Below are the code and all the weights of a small trained network. Each question names an input and a class and asks about switching units off, where a switched-off unit gives its printed mean instead of its output.

import numpy as np


def w(rows, s, z=0):
    codes = np.array(rows[::2]) - 128.0
    scale = np.full(codes.shape[1], s)
    scale[-1] = z or s
    return codes * scale


def norm(h):
    return h / np.sqrt((h * h).mean(-1, keepdims=True) + 1e-5)


def f(y):
    return np.maximum(y, 0)


def log_softmax(a):
    a = a - a.max(-1, keepdims=True)
    return a - np.log(np.exp(a).sum(-1, keepdims=True))


def net(x, mask):
    res = np.array(x, float).reshape(1, 5) / 4 @ E
    u = 0
    for l in range(3):
        y = f(norm(res) @ A[l][:, :-1].T + A[l][:, -1])
        res = res + np.where(mask[u : u + 8], y, B[l][:, -1]) @ B[l][:, :-1]
        u += 8
    return log_softmax(norm(res)[-1] @ U[:, :-1].T + U[:, -1])


A, B = {}, {}
E = w([
[127,128,129,130,129,129],'x0',
[252,121,93,190,113,155],'x1',
[174,69,138,70,197,105],'x2',
[122,60,219,189,82,127],'x3',
[128,127,128,127,128,128],'x4',
],0.012)
A[0] = w([
[150,106,144,138,122,129,9],'0.n0',
[146,98,117,124,192,103,103],'0.n1',
[175,43,147,62,187,96,137],'0.n2',
[77,169,135,108,173,111,154],'0.n3',
[78,35,219,180,108,109,91],'0.n4',
[226,147,121,166,126,158,133],'0.n5',
[163,73,246,189,86,104,43],'0.n6',
[164,100,149,123,107,99,1],'0.n7',
],0.012,0.0071)
B[0] = w([
[108,83,123,119,137,84,129],'0.n0',
[167,116,137,87,76,129,178],'0.n1',
[75,133,189,165,255,197,250],'0.n2',
[114,73,76,133,101,147,208],'0.n3',
[145,211,201,115,151,77,254],'0.n4',
[161,142,54,169,161,106,244],'0.n5',
[75,50,62,131,94,165,231],'0.n6',
[132,87,128,126,132,98,132],'0.n7',
],0.012,0.0078)
A[1] = w([
[173,93,136,138,49,140,16],'1.n0',
[91,117,12,158,27,2,37],'1.n1',
[176,76,118,62,146,42,82],'1.n2',
[156,160,171,80,17,53,2],'1.n3',
[178,171,142,136,148,158,43],'1.n4',
[147,204,131,185,203,138,18],'1.n5',
[190,155,90,146,113,138,17],'1.n6',
[118,226,147,134,63,204,139],'1.n7',
],0.012,0.0054)
B[1] = w([
[90,123,143,166,115,188,139],'1.n0',
[115,188,151,159,115,206,254],'1.n1',
[122,79,106,127,178,91,135],'1.n2',
[108,138,103,93,6,99,156],'1.n3',
[149,131,100,157,129,88,158],'1.n4',
[189,153,54,116,103,107,208],'1.n5',
[108,135,168,170,101,62,180],'1.n6',
[147,85,120,78,156,70,213],'1.n7',
],0.014,0.0059)
A[2] = w([
[127,49,108,126,189,208,1],'2.n0',
[205,73,141,194,85,173,176],'2.n1',
[94,92,191,70,98,145,51],'2.n2',
[100,160,124,6,131,157,83],'2.n3',
[188,49,125,216,144,82,50],'2.n4',
[236,159,99,136,149,124,111],'2.n5',
[120,41,70,129,177,118,76],'2.n6',
[160,47,96,131,140,79,43],'2.n7',
],0.015,0.0049)
B[2] = w([
[110,133,57,132,13,69,206],'2.n0',
[60,116,104,93,153,209,217],'2.n1',
[227,179,117,105,136,119,189],'2.n2',
[133,70,122,184,96,176,203],'2.n3',
[56,67,96,48,66,107,207],'2.n4',
[163,181,248,174,151,100,254],'2.n5',
[141,65,115,48,109,62,196],'2.n6',
[142,111,108,49,170,135,156],'2.n7',
],0.014,0.0082)
U = w([
[68,135,85,188,101,251,203],'0',
[81,43,62,77,125,109,253],'1',
[170,230,99,224,128,125,65],'2',
[207,136,104,102,214,54,25],'3',
[109,176,161,100,30,86,57],'4',
[83,123,234,124,225,123,124],'5',
],0.028,0.0039)

Each question gives the input, the list of numbers given to net, and the class t.
The units are the neurons (one row each of A and B). Each row of codes is followed by its name. A weight is (code - 128) times the scale printed after its matrix; where a second scale follows, it is the last column's (A, B and U).
mask holds one flag per neuron, layer by layer. A switched-off neuron (its flag False) gives its mean, the last column of its row in B, instead of its output. The means were averaged over made-up inputs and are rounded, as every weight is.
A unit's drop is (log p(t) with every unit on - log p(t) with that unit switched off) / (log p(t) with every unit on - log p(t) with every unit switched off).
The circuit of an input: a set's keep is (log p(t) with only the set's units on - log p(t) with every unit switched off) / (log p(t) with every unit on - log p(t) with every unit switched off). Starting from the 12 units with the biggest drops (on a tie, the unit counted first), units are removed one at a time, each time the one whose removal leaves the highest keep (on an exact tie, the one counted first), for as long as the keep stays at least 0.8.
circuit, biggest first: the units of the circuit, biggest drop first
k most important neurons: the k neurons with the biggest drops, biggest first
drop of u: that unit's drop, to one decimal
input [6,8,1,8,-8], class 1: circuit, biggest first : [2.n4]
input [5,0,5,2,4], class 5: 3 most important neurons : [0.n2; 0.n4; 0.n5]
input [-8,0,7,-1,6], class 1: 3 most important neurons : [0.n4; 2.n0; 2.n5]
input [-5,2,0,5,7], class 0: 4 most important neurons : [0.n6; 0.n2; 1.n1; 0.n4]
input [8,4,8,1,3], class 1: 2 most important neurons : [0.n4; 2.n4]
input [8,4,0,1,8], class 0: 4 most important neurons : [0.n2; 1.n1; 0.n4; 2.n1]
input [0,-7,-3,0,-3], class 0: 2 most important neurons : [0.n3; 2.n3]
input [6,3,7,1,1], class 1: 3 most important neurons : [0.n4; 2.n0; 2.n4]
input [7,6,-7,1,5], class 0: 2 most important neurons : [0.n4; 2.n1]
input [-7,3,0,-5,0], class 2: 2 most important neurons : [0.n2; 0.n4]
input [-8,-3,0,7,-7], class 4: 3 most important neurons : [0.n2; 0.n4; 1.n3]
input [3,0,5,-7,-5], class 1: 4 most important neurons : [0.n4; 0.n5; 0.n3; 2.n0]
input [1,-4,-4,-3,4], class 0: 2 most important neurons : [0.n2; 1.n1]
input [-4,8,5,2,0], class 1: circuit, biggest first : [2.n4]
input [-1,-1,4,-7,-4], class 1: 2 most important neurons : [0.n4; 0.n5]
input [0,5,-1,2,5], class 0: drop of 1.n1 : 1.6
input [8,3,8,5,3], class 1: drop of 0.n6 : 0.5
input [0,-7,-1,4,1], class 4: drop of 0.n2 : 5.4
input [3,-5,-3,-7,-8], class 0: drop of 0.n2 : 1.7
input [-3,6,2,6,-1], class 1: most important neuron : [0.n6]
